Below are the code and all the weights of a small trained network. Each question names an input and a target symbol and asks about switching units off, where a switched-off unit gives its printed mean instead of its output.

import numpy as np


def w(rows, s, z=0):
    codes = np.array(rows[::2]) - 128.0
    scale = np.full(codes.shape[1], s)
    scale[-1] = z or s
    return codes * scale


def norm(h):
    return h / np.sqrt((h * h).mean(-1, keepdims=True) + 1e-5)


def f(y):
    return np.maximum(y, 0)


def softmax(a):
    e = np.exp(a - a.max(-1, keepdims=True))
    return e / e.sum(-1, keepdims=True)


def log_softmax(a):
    a = a - a.max(-1, keepdims=True)
    return a - np.log(np.exp(a).sum(-1, keepdims=True))


def net(x, mask):
    ids = ['ΘΠΦΩαγζημτψ'.index(c) for c in x.split()]
    T = len(ids)
    res = E[ids] + P[:T]
    r = norm(res)
    for j in range(2):
        rows = slice(4 * j, 4 * j + 4)
        q, k, v = (r @ M[0][rows].T for M in (Q, K, V))
        z = softmax(np.where(np.tri(T) > 0, q @ k.T / 4**0.5, -1e9)) @ v
        o = O[0][rows]
        res = res + np.where(mask[j], z, o[:, -1]) @ o[:, :-1]
    y = f(norm(res) @ A[0][:, :-1].T + A[0][:, -1])
    res = res + np.where(mask[2:18], y, B[0][:, -1]) @ B[0][:, :-1]
    return log_softmax(norm(res)[-1] @ U[:, :-1].T + U[:, -1])


Q, K, V, O, A, B = {}, {}, {}, {}, {}, {}
E = w([
[125,130,94,167,143,119,114,105,72,124],'Θ',
[172,142,77,98,91,125,129,169,142,95],'Π',
[128,171,109,116,84,7,211,164,142,89],'Φ',
[169,107,119,123,102,121,128,101,131,135],'Ω',
[147,149,69,99,160,113,141,147,146,105],'α',
[135,163,153,85,113,86,156,171,59,118],'γ',
[91,79,64,122,134,167,121,113,71,171],'ζ',
[93,101,137,117,87,84,122,88,160,13],'η',
[131,162,104,78,91,142,111,160,190,130],'μ',
[115,126,122,68,60,109,92,116,136,158],'τ',
[105,103,194,92,210,117,122,128,140,103],'ψ',
],0.014)
P = w([
[117,121,151,2,110,71,79,68,78,146],'0',
[175,199,180,87,94,152,155,82,100,117],'1',
[127,188,91,123,93,56,130,81,112,146],'2',
[66,65,110,23,126,106,119,159,78,136],'3',
[154,157,170,139,129,184,173,109,108,128],'4',
[98,180,98,152,115,81,148,97,102,149],'5',
[48,49,96,75,147,140,116,189,87,126],'6',
[145,142,162,172,144,201,179,127,109,129],'7',
[80,181,102,186,130,88,146,116,105,140],'8',
[41,49,98,132,165,151,103,210,100,122],'9',
[163,119,138,199,164,231,176,125,133,137],'10',
],0.0067)
Q[0] = w([
[78,130,40,85,107,137,124,209,55,143],'head 1',
[193,253,151,142,95,180,151,100,161,132],'head 1',
[154,227,198,137,105,130,166,31,199,155],'head 1',
[206,186,82,200,125,127,129,18,37,151],'head 1',
[109,181,141,199,143,125,59,120,145,169],'head 2',
[195,210,95,124,150,150,179,112,102,106],'head 2',
[149,78,86,95,182,181,176,223,155,51],'head 2',
[135,31,168,34,113,152,131,162,147,104],'head 2',
],0.0081)
K[0] = w([
[70,217,85,235,144,117,154,238,98,108],'head 1',
[226,169,42,62,97,176,125,154,218,170],'head 1',
[183,151,79,5,80,165,105,87,218,247],'head 1',
[254,134,15,113,143,196,117,36,97,170],'head 1',
[203,153,124,137,112,179,60,27,58,218],'head 2',
[118,139,25,178,160,147,106,179,125,95],'head 2',
[88,47,168,188,230,164,168,218,178,41],'head 2',
[82,31,228,31,127,96,122,244,175,129],'head 2',
],0.0064)
V[0] = w([
[184,182,102,109,170,136,78,148,38,228],'head 1',
[143,194,162,116,116,46,135,227,13,136],'head 1',
[175,130,138,150,46,127,221,139,137,86],'head 1',
[95,169,173,119,153,160,38,132,104,55],'head 1',
[144,107,208,148,180,94,126,86,206,137],'head 2',
[217,133,130,141,70,147,110,117,186,189],'head 2',
[99,156,102,87,108,3,84,49,100,124],'head 2',
[61,182,157,94,118,178,89,203,139,128],'head 2',
],0.005)
O[0] = w([
[100,35,219,130,187,111,204,65,27,83,150],'head 1',
[229,1,115,168,191,169,187,111,157,180,208],'head 1',
[208,107,69,109,95,51,69,110,201,67,139],'head 1',
[115,136,133,14,66,205,161,174,88,57,115],'head 1',
[169,61,58,111,140,141,112,233,50,125,66],'head 2',
[116,47,84,126,151,132,227,89,164,134,70],'head 2',
[81,171,128,227,187,161,96,171,192,140,255],'head 2',
[200,180,100,80,216,130,66,50,127,152,142],'head 2',
],0.0048,0.0052)
A[0] = w([
[190,227,130,138,72,145,135,139,138,116,61],'neuron 1',
[131,88,184,83,108,204,90,124,181,156,57],'neuron 2',
[161,127,102,97,68,123,194,163,199,160,95],'neuron 3',
[212,140,127,150,87,80,130,56,120,130,163],'neuron 4',
[130,165,81,202,107,60,208,153,157,73,151],'neuron 5',
[144,185,134,174,50,100,148,125,153,198,2],'neuron 6',
[197,151,145,107,39,198,138,146,155,175,15],'neuron 7',
[171,124,123,194,118,123,222,90,86,146,89],'neuron 8',
[146,129,152,55,105,254,154,144,158,138,97],'neuron 9',
[102,101,162,101,135,72,110,73,100,101,108],'neuron 10',
[198,176,187,119,50,136,141,136,128,136,41],'neuron 11',
[174,67,144,49,149,181,146,170,150,97,87],'neuron 12',
[216,153,162,129,115,121,145,195,116,140,144],'neuron 13',
[126,69,191,121,152,199,152,119,65,110,95],'neuron 14',
[71,111,126,87,126,146,108,122,175,85,79],'neuron 15',
[115,106,82,209,40,114,165,99,107,82,23],'neuron 16',
],0.008,0.0033)
B[0] = w([
[147,162,31,131,31,168,173,93,170,94,172],'neuron 1',
[205,111,62,186,146,143,180,110,72,62,170],'neuron 2',
[134,180,145,236,193,187,108,189,122,88,189],'neuron 3',
[53,192,162,85,130,74,116,119,69,188,198],'neuron 4',
[177,58,102,143,155,129,25,100,145,152,255],'neuron 5',
[95,150,145,64,22,214,179,133,24,162,173],'neuron 6',
[146,43,66,86,183,71,50,201,158,126,153],'neuron 7',
[118,136,108,122,83,158,136,253,98,74,183],'neuron 8',
[191,96,107,98,124,134,110,156,11,146,176],'neuron 9',
[122,119,146,158,97,58,103,194,188,48,154],'neuron 10',
[15,81,192,194,217,105,56,157,160,137,145],'neuron 11',
[92,63,164,220,8,151,174,153,94,212,177],'neuron 12',
[134,82,148,104,224,215,143,34,109,150,168],'neuron 13',
[145,154,34,113,103,90,160,97,208,150,172],'neuron 14',
[109,137,158,144,173,216,177,58,130,27,161],'neuron 15',
[230,142,193,47,150,126,223,59,96,119,152],'neuron 16',
],0.0062,0.0075)
U = w([
[165,183,105,117,79,35,187,171,120,93,150],'Θ',
[114,73,126,163,156,108,25,142,183,178,169],'Π',
[123,172,202,255,127,165,122,146,104,98,45],'Φ',
[69,152,181,99,76,138,103,84,147,202,252],'Ω',
[213,198,111,75,165,194,157,22,105,141,28],'α',
[92,176,190,88,231,165,157,129,148,134,155],'γ',
[44,96,56,193,106,116,202,128,129,104,41],'ζ',
[126,82,168,122,106,142,122,37,140,57,149],'η',
[82,184,89,128,49,181,89,197,174,62,87],'μ',
[95,97,152,65,118,127,65,236,42,127,123],'τ',
[186,49,194,107,113,149,185,78,164,182,178],'ψ',
],0.0068,0.0031)

Each question gives the input, a string of symbols that net reads in full, and the target symbol t.
The units are the heads (4 rows each of Q, K, V and O) and the neurons (one row each of A and B). Each row of codes is followed by its name. A weight is (code - 128) times the scale printed after its matrix; where a second scale follows, it is the last column's (O, A, B and U).
mask holds one flag per unit, heads first, then neurons. A switched-off unit (its flag False) gives its mean, the last column of its rows in O or B, instead of its output. The means were averaged over made-up inputs and are rounded, as every weight is.
A unit's drop is (log p(t) with every unit on - log p(t) with that unit switched off) / (log p(t) with every unit on - log p(t) with every unit switched off).
The circuit of an input: a set's keep is (log p(t) with only the set's units on - log p(t) with every unit switched off) / (log p(t) with every unit on - log p(t) with every unit switched off). Starting from the 12 units with the biggest drops (on a tie, the unit counted first), units are removed one at a time, each time the one whose removal leaves the highest keep (on an exact tie, the one counted first), for as long as the keep stays at least 0.8.
units of the circuit, in order: the units of the circuit, biggest drop first
most important unit: the unit with the biggest drop
k most important neurons: the k neurons with the biggest drops, biggest first
heads that matter: for each layer, one digit per head in row order, 1 if its drop is at least 0.15 and else 0, layers parted by /
input Φ γ Φ α τ α γ α α τ, target ψ: heads that matter : 10
input Θ α μ ζ α ψ α τ, target τ: heads that matter : 00
input Φ Π ψ Φ α Φ τ α ψ α, target τ: units of the circuit, in order : [head 2; head 1]
input Φ τ α, target Π: units of the circuit, in order : [neuron 5; head 2]
input α α τ α Θ τ α α Π Ω, target ζ: 3 most important neurons : [neuron 14; neuron 5; neuron 12]
input τ ψ Φ α μ α Θ, target ζ: units of the circuit, in order : [neuron 14; head 1; neuron 5]
input α α ψ τ Φ, target Φ: heads that matter : 00
input α τ τ ζ Θ τ α α α τ, target ζ: most important neuron : [neuron 5]
input Θ α τ α, target ζ: units of the circuit, in order : [head 1; neuron 14; neuron 12]
input ζ α τ ζ Θ α τ Φ, target Φ: 3 most important neurons : [neuron 3; neuron 8; neuron 5]
input ψ τ Φ Φ τ Ω, target ψ: units of the circuit, in order : [neuron 16; head 2]
input τ μ α η, target μ: heads that matter : 10
input τ Ω α ψ α ψ α γ α ψ, target τ: heads that matter : 11
input ζ Θ μ α, target ζ: 3 most important neurons : [neuron 12; neuron 5; neuron 14]
input α τ Ω τ α τ α τ, target α: 3 most important neurons : [neuron 2; neuron 12; neuron 8]
input ζ α α Ω τ γ τ μ τ Π, target ψ: units of the circuit, in order : [head 1]
input α α η Φ γ, target γ: heads that matter : 00
input Φ Φ τ Θ τ ζ α τ γ μ, target ψ: heads that matter : 10
input α α α Θ ψ, target ψ: heads that matter : 01
input Ω α γ, target τ: most important unit : neuron 8
input μ ζ η ζ τ τ Π Ω, target Ω: units of the circuit, in order : [head 1; neuron 4]
input μ α α ζ μ α α Θ, target Θ: 3 most important neurons : [neuron 8; neuron 14; neuron 16]
input Φ Π Φ α μ α μ ψ α, target Π: heads that matter : 00
input α α τ τ, target η: heads that matter : 01
input Π ψ ζ μ α η ζ α τ α, target μ: heads that matter : 10
